Below is a small trained network, with its code and all its weights. Each question gives an input and a class and asks what happens when units are switched off, that is, made to give their printed mean instead of their output.

import numpy as np


def w(rows, s, z=0):
    codes = np.array(rows[::2]) - 128.0
    scale = np.full(codes.shape[1], s)
    scale[-1] = z or s
    return codes * scale


def f(y):
    return y / 2 * (1 + np.tanh(0.7978845608 * (y + 0.044715 * y**3)))


def log_softmax(a):
    a = a - a.max(-1, keepdims=True)
    return a - np.log(np.exp(a).sum(-1, keepdims=True))


def net(x, mask):
    res = np.array(x, float).reshape(1, 4) / 4 @ E
    y = f(res @ A[0][:, :-1].T + A[0][:, -1])
    res = res + np.where(mask, y, B[0][:, -1]) @ B[0][:, :-1]
    return log_softmax(res[-1] @ U[:, :-1].T + U[:, -1])


A, B = {}, {}
E = w([
[97,114,153,100,47,248,108,188,181,119],'x0',
[66,90,186,156,159,160,121,135,110,150],'x1',
[204,139,211,57,143,88,158,172,162,135],'x2',
[79,104,200,145,105,104,168,149,97,42],'x3',
],0.011)
A[0] = w([
[100,133,75,113,104,178,39,132,162,168,235],'N1',
[161,118,68,165,131,192,101,101,104,120,254],'N2',
[114,86,227,117,135,105,176,158,94,92,84],'N3',
[128,123,149,59,114,171,127,215,224,138,163],'N4',
[111,114,82,175,178,77,131,89,104,51,217],'N5',
[164,138,154,85,69,109,193,160,170,74,122],'N6',
[95,153,118,128,154,18,188,71,97,125,238],'N7',
[1,102,100,152,83,211,94,159,79,112,187],'N8',
[187,126,174,44,93,146,177,162,165,33,142],'N9',
],0.0081,0.0037)
B[0] = w([
[103,105,203,106,117,152,16,97,237,127,228],'N1',
[114,87,147,211,115,101,95,76,247,109,201],'N2',
[137,211,61,149,150,160,7,84,170,220,219],'N3',
[167,154,116,95,107,152,37,211,92,197,235],'N4',
[210,184,99,193,126,111,109,125,80,93,198],'N5',
[97,39,91,39,193,46,185,133,51,61,210],'N6',
[231,158,116,133,141,116,160,144,31,147,229],'N7',
[57,67,238,184,2,183,168,97,185,28,255],'N8',
[112,63,106,39,161,140,148,204,46,132,244],'N9',
],0.0075,0.0094)
U = w([
[83,147,167,111,86,211,61,171,164,176,84],'0',
[122,147,151,211,55,138,182,77,109,94,34],'1',
[195,210,60,150,185,83,68,55,145,160,254],'2',
[151,110,120,94,202,62,201,169,44,139,126],'3',
[10,27,188,140,119,131,144,68,205,95,172],'4',
[33,117,124,122,94,133,255,156,97,99,69],'5',
],0.0085,0.0033)

Each question gives the input, the list of numbers given to net, and the class t.
The units are the neurons (one row each of A and B). Each row of codes is followed by its name. A weight is (code - 128) times the scale printed after its matrix; where a second scale follows, it is the last column's (A, B and U).
mask holds one flag per neuron, in row order. A switched-off neuron (its flag False) gives its mean, the last column of its row in B, instead of its output. The means were averaged over made-up inputs and are rounded, as every weight is.
A unit's drop is (log p(t) with every unit on - log p(t) with that unit switched off) / (log p(t) with every unit on - log p(t) with every unit switched off).
The circuit of an input: a set's keep is (log p(t) with only the set's units on - log p(t) with every unit switched off) / (log p(t) with every unit on - log p(t) with every unit switched off). Starting from all 9 units, units are removed one at a time, each time the one whose removal leaves the highest keep (on an exact tie, the one counted first), for as long as the keep stays at least 0.8.
units of the circuit, in order: the units of the circuit, biggest drop first
unit that matters most: the unit with the biggest drop
top k neurons: the k neurons with the biggest drops, biggest first
drop when u is switched off: that unit's drop, to one decimal
input [-7,6,7,-1], class 2: units of the circuit, in order : [N3]
input [-8,5,-5,8], class 2: top 2 neurons : [N3; N5]
input [-1,6,6,2], class 3: top 4 neurons : [N1; N8; N2; N9]
input [6,-2,4,8], class 3: units of the circuit, in order : [N6; N9]
input [-7,-4,0,6], class 2: top 3 neurons : [N5; N9; N3]
input [4,-7,-2,6], class 5: units of the circuit, in order : [N1; N6]
input [3,-2,0,6], class 5: top 4 neurons : [N1; N2; N9; N6]
input [-6,-4,-7,7], class 2: top 2 neurons : [N5; N7]
input [6,4,-3,-6], class 4: top 3 neurons : [N8; N2; N3]
input [5,3,8,3], class 3: top 4 neurons : [N6; N9; N1; N8]
input [0,-1,8,-7], class 3: top 2 neurons : [N3; N8]
input [-8,-2,-2,7], class 2: top 2 neurons : [N5; N9]
input [0,-1,4,-4], class 3: top 4 neurons : [N3; N8; N1; N2]
input [8,1,-2,4], class 4: units of the circuit, in order : [N8]
input [-5,1,2,5], class 2: top 2 neurons : [N3; N9]
input [7,-7,1,7], class 5: top 4 neurons : [N6; N8; N7; N5]
input [3,3,7,-1], class 3: drop when N2 is switched off : 0.1
input [7,8,-4,-3], class 4: drop when N8 is switched off : 0.6
input [2,1,3,5], class 3: drop when N2 is switched off : 0.1
input [8,-2,-5,-1], class 4: drop when N5 is switched off : 0.0
input [-5,7,-8,3], class 1: unit that matters most : N5
